Here is a tiny trained network, its code and every weight. The questions are about switching its units off for an input and a target symbol, where a switched-off unit gives its printed mean instead of its output.

import numpy as np


def w(rows, s, z=0):
    codes = np.array(rows[::2]) - 128.0
    scale = np.full(codes.shape[1], s)
    scale[-1] = z or s
    return codes * scale


def f(y):
    return np.maximum(y, 0)


def softmax(a):
    e = np.exp(a - a.max(-1, keepdims=True))
    return e / e.sum(-1, keepdims=True)


def log_softmax(a):
    a = a - a.max(-1, keepdims=True)
    return a - np.log(np.exp(a).sum(-1, keepdims=True))


def net(x, mask):
    ids = ['ΔΘΛΠΣαβγεζηξτψω'.index(c) for c in x.split()]
    T = len(ids)
    res = E[ids] + P[:T]
    u = 0
    for l in range(3):
        q, k, v = (res @ M[l].T for M in (Q, K, V))
        z = softmax(np.where(np.tri(T) > 0, q @ k.T / 2**0.5, -1e9)) @ v
        res = res + np.where(mask[u], z, O[l][:, -1]) @ O[l][:, :-1]
        u += 1
        y = f(res @ A[l][:, :-1].T + A[l][:, -1])
        res = res + np.where(mask[u : u + 4], y, B[l][:, -1]) @ B[l][:, :-1]
        u += 4
    return log_softmax(res[-1] @ U[:, :-1].T + U[:, -1])


Q, K, V, O, A, B = {}, {}, {}, {}, {}, {}
E = w([
[138,80,143,246,171,28,106,120,49,109,245],'Δ',
[136,113,77,102,71,184,133,107,135,114,151],'Θ',
[48,152,131,117,86,150,140,11,118,144,94],'Λ',
[196,47,83,127,111,142,142,147,122,56,228],'Π',
[156,125,80,85,61,186,162,100,118,85,181],'Σ',
[129,80,86,178,189,191,116,190,165,124,163],'α',
[169,156,121,31,31,105,153,110,58,179,160],'β',
[146,121,87,76,36,201,117,141,220,204,138],'γ',
[166,81,141,92,157,151,70,195,108,158,118],'ε',
[109,154,123,141,81,101,6,155,49,81,135],'ζ',
[171,172,180,164,112,116,149,169,156,115,76],'η',
[134,185,136,78,193,116,120,114,169,59,128],'ξ',
[139,94,103,70,166,137,194,157,23,160,76],'τ',
[71,109,169,60,158,125,193,147,118,69,115],'ψ',
[110,149,151,175,193,153,228,215,115,206,187],'ω',
],0.018)
P = w([
[142,10,75,149,18,51,104,75,159,121,138],'0',
[164,52,106,147,65,91,127,59,158,125,163],'1',
[162,79,113,130,79,98,135,66,148,128,157],'2',
[150,95,123,117,86,117,129,86,145,118,158],'3',
[144,115,135,106,99,127,136,102,140,116,146],'4',
[137,124,143,95,114,138,133,124,137,107,140],'5',
[125,140,151,83,119,150,135,146,135,104,136],'6',
[118,158,156,70,129,155,138,167,132,100,119],'7',
[103,166,162,58,131,170,133,186,130,96,113],'8',
[102,187,169,48,146,181,136,203,123,87,101],'9',
[88,187,176,37,150,185,134,222,120,83,93],'10',
[79,210,182,31,161,191,138,248,113,71,91],'11',
],0.012)
Q[0] = w([
[198,89,60,17,2,164,193,146,62,145,158],'0.h0',
[159,143,186,112,64,178,58,155,182,43,206],'0.h0',
],0.0096)
K[0] = w([
[5,254,154,23,226,155,141,246,80,144,86],'0.h0',
[190,254,168,65,112,203,93,150,63,128,119],'0.h0',
],0.0069)
V[0] = w([
[33,176,6,195,186,173,253,143,147,112,171],'0.h0',
[133,58,150,203,124,207,153,130,44,175,80],'0.h0',
],0.0047)
O[0] = w([
[94,146,45,83,120,48,135,182,124,73,114,2],'0.h0',
[64,98,87,215,56,255,80,216,47,248,144,78],'0.h0',
],0.0098,0.0041)
A[0] = w([
[96,197,193,179,84,165,124,109,127,67,146,204],'0.n0',
[3,94,145,148,80,113,199,80,163,125,96,47],'0.n1',
[209,145,118,168,109,65,111,171,107,178,88,185],'0.n2',
[113,238,119,114,53,177,170,78,95,157,132,2],'0.n3',
],0.0072,0.0024)
B[0] = w([
[230,148,171,96,133,88,112,142,89,202,120,253],'0.n0',
[105,132,106,152,254,168,123,74,152,177,89,165],'0.n1',
[140,83,124,63,119,143,144,81,118,166,112,163],'0.n2',
[67,13,158,153,64,171,97,143,132,144,124,208],'0.n3',
],0.01,0.0052)
Q[1] = w([
[141,206,148,168,82,108,36,104,111,128,176],'1.h0',
[97,165,70,254,194,86,66,118,103,126,95],'1.h0',
],0.0094)
K[1] = w([
[212,147,115,194,113,16,11,88,150,161,136],'1.h0',
[129,36,25,231,121,80,142,2,163,148,190],'1.h0',
],0.0085)
V[1] = w([
[162,221,113,148,27,49,255,86,145,204,18],'1.h0',
[76,2,208,48,84,170,214,73,200,158,217],'1.h0',
],0.0047)
O[1] = w([
[53,97,236,169,24,112,139,154,101,69,109,73],'1.h0',
[44,242,177,94,126,121,120,238,91,91,254,253],'1.h0',
],0.0078,0.0047)
A[1] = w([
[188,66,118,172,149,131,249,208,213,96,168,3],'1.n0',
[159,196,122,166,115,215,167,24,160,89,166,110],'1.n1',
[98,229,210,116,161,156,130,107,56,186,173,122],'1.n2',
[70,54,2,75,26,130,77,143,151,46,120,156],'1.n3',
],0.0063,0.0037)
B[1] = w([
[61,197,134,97,74,153,104,104,96,235,2,150],'1.n0',
[88,93,176,41,68,59,128,127,63,203,74,171],'1.n1',
[104,131,98,117,153,72,111,191,111,111,77,254],'1.n2',
[156,223,157,183,190,147,177,81,84,185,96,196],'1.n3',
],0.0086,0.008)
Q[2] = w([
[122,41,85,212,112,15,56,178,255,146,51],'2.h0',
[144,131,168,91,123,174,20,76,86,47,153],'2.h0',
],0.0081)
K[2] = w([
[127,94,119,229,112,1,82,33,94,172,235],'2.h0',
[235,104,200,19,86,155,79,139,188,157,66],'2.h0',
],0.0069)
V[2] = w([
[128,6,140,110,239,43,160,171,50,56,85],'2.h0',
[108,73,120,88,108,198,174,55,1,11,170],'2.h0',
],0.0053)
O[2] = w([
[55,58,126,98,127,164,255,83,87,173,151,254],'2.h0',
[104,127,113,89,224,216,146,88,6,88,131,79],'2.h0',
],0.01,0.0022)
A[2] = w([
[198,124,115,129,82,100,85,151,91,106,104,89],'2.n0',
[134,80,85,108,51,124,177,89,102,148,119,14],'2.n1',
[61,194,157,103,168,103,155,255,109,102,123,83],'2.n2',
[92,119,87,223,163,247,146,160,104,186,140,2],'2.n3',
],0.0074,0.005)
B[2] = w([
[28,106,46,135,140,254,221,87,209,126,211,177],'2.n0',
[75,157,100,186,188,78,124,113,247,33,149,158],'2.n1',
[145,134,86,191,53,155,77,9,97,111,214,248],'2.n2',
[149,46,2,85,144,59,81,146,115,10,54,158],'2.n3',
],0.0072,0.011)
U = w([
[143,96,150,176,179,72,123,111,135,91,169,171],'Δ',
[117,165,144,135,158,140,117,109,147,101,126,138],'Θ',
[44,152,153,114,155,116,72,97,146,129,96,131],'Λ',
[120,160,119,115,149,133,132,125,148,115,139,119],'Π',
[140,208,158,107,180,184,119,131,83,93,127,134],'Σ',
[136,161,108,102,119,124,143,125,156,100,146,117],'α',
[119,121,156,63,89,133,91,124,110,86,149,41],'β',
[83,159,113,106,127,140,95,116,213,37,151,100],'γ',
[107,108,149,41,134,147,129,225,139,158,183,161],'ε',
[193,74,120,126,106,158,114,2,165,158,139,93],'ζ',
[98,106,211,179,114,153,140,151,161,46,114,254],'η',
[140,154,132,31,114,24,103,86,171,83,120,160],'ξ',
[115,109,90,103,103,115,119,132,131,73,106,141],'τ',
[51,148,125,117,173,160,195,132,187,109,177,139],'ψ',
[136,164,69,144,88,74,181,113,135,170,108,132],'ω',
],0.0065,0.0064)

Each question gives the input, a string of symbols that net reads in full, and the target symbol t.
The units are the heads (2 rows each of Q, K, V and O) and the neurons (one row each of A and B). Each row of codes is followed by its name. A weight is (code - 128) times the scale printed after its matrix; where a second scale follows, it is the last column's (O, A, B and U).
mask holds one flag per unit, layer by layer, with each layer's heads first. A switched-off unit (its flag False) gives its mean, the last column of its rows in O or B, instead of its output. The means were averaged over made-up inputs and are rounded, as every weight is.
A unit's drop is (log p(t) with every unit on - log p(t) with that unit switched off) / (log p(t) with every unit on - log p(t) with every unit switched off).
The circuit of an input: a set's keep is (log p(t) with only the set's units on - log p(t) with every unit switched off) / (log p(t) with every unit on - log p(t) with every unit switched off). Starting from the 12 units with the biggest drops (on a tie, the unit counted first), units are removed one at a time, each time the one whose removal leaves the highest keep (on an exact tie, the one counted first), for as long as the keep stays at least 0.8.
units of the circuit, in order: the units of the circuit, biggest drop first
unit that matters most: the unit with the biggest drop
k most important neurons: the k neurons with the biggest drops, biggest first
k most important neurons of layer l: the k neurons of layer l with the biggest drops, biggest first
input ω η ε ζ Σ β, target ζ: 3 most important neurons -> (0.n0, 0.n3, 1.n2)
input Σ Θ β η γ Σ, target η: 2 most important neurons -> (0.n3, 0.n0)
input Θ ω Σ, target ω: units of the circuit, in order -> (1.n3, 0.h0)
input Σ ζ Σ Σ ψ η ε Λ Θ ζ Σ, target ζ: units of the circuit, in order -> (1.h0)
input ψ Σ ξ α ψ Δ Π ζ ζ β Σ, target ζ: units of the circuit, in order -> (0.n0, 1.h0, 0.n3)
input η ψ τ ψ Π, target ψ: units of the circuit, in order -> (2.h0, 1.n2, 1.h0)
input τ ψ γ β ω α ω Λ Π, target ω: units of the circuit, in order -> (0.h0, 1.n3, 2.h0, 1.n2)
input Σ τ ξ ω α ξ Σ η ε β, target η: 2 most important neurons -> (0.n0, 0.n3)
input ξ ζ Λ, target Λ: units of the circuit, in order -> (0.n1, 1.h0, 1.n1)
input ε η Θ, target η: 2 most important neurons of layer 0 -> (0.n0, 0.n3)
input β α ω ζ ε ε Θ α Θ ε Σ, target ε: 2 most important neurons -> (0.n0, 2.n2)
input ω Σ ε ε Π, target ε: units of the circuit, in order -> (0.h0, 1.h0, 2.n2, 1.n1)
input Δ ζ Σ τ Λ ε Π ζ, target Σ: 4 most important neurons -> (1.n1, 0.n0, 1.n2, 0.n3)
input ξ ζ ζ τ Λ ζ β, target ζ: units of the circuit, in order -> (1.h0, 0.n3)
input γ ξ ξ Λ Λ, target Λ: 2 most important neurons -> (0.n1, 0.n3)
input Π Σ Δ α Σ α ε Δ ξ, target ξ: unit that matters most -> 1.h0
input ε Θ ζ ε Λ ψ Θ, target ψ: 2 most important neurons -> (1.n2, 2.n1)
input γ Σ ζ Σ Σ Σ ψ ζ Σ, target ψ: 3 most important neurons -> (2.n1, 1.n3, 2.n2)
input ψ ω α Σ β, target β: units of the circuit, in order -> (1.h0, 2.n2, 0.n3)
input ψ ζ Σ Θ ψ Σ Π ψ Σ, target ψ: units of the circuit, in order -> (2.h0, 2.n1, 0.h0)
input ξ Λ γ Δ Δ η α Σ τ β, target τ: unit that matters most -> 2.n3
input ε ε ζ ε ε β ε Π α β, target β: units of the circuit, in order -> (2.n2, 1.h0, 0.n3)
input Λ α ε ξ Σ ω τ ξ β Σ ω Σ, target ω: 3 most important neurons -> (1.n3, 1.n2, 1.n0)
input Σ Σ ξ ε Σ ω, target ω: units of the circuit, in order -> (1.n0, 2.h0)
input τ Σ ε Θ ζ Λ Σ ε Θ, target ε: 2 most important neurons -> (2.n2, 0.n0)
input ξ ξ ε η, target η: units of the circuit, in order -> (1.h0, 0.n0, 0.h0)
input Θ Σ ε β ζ Σ Θ γ Σ, target γ: units of the circuit, in order -> (2.h0, 2.n0)
input η ε ζ, target ζ: 3 most important neurons -> (0.n0, 2.n0, 0.n3)
input Θ Σ Λ ζ Σ ζ ξ α Σ, target ξ: units of the circuit, in order -> (0.h0)
input ε η ε ζ ζ Π, target ζ: 2 most important neurons -> (1.n2, 0.n0)
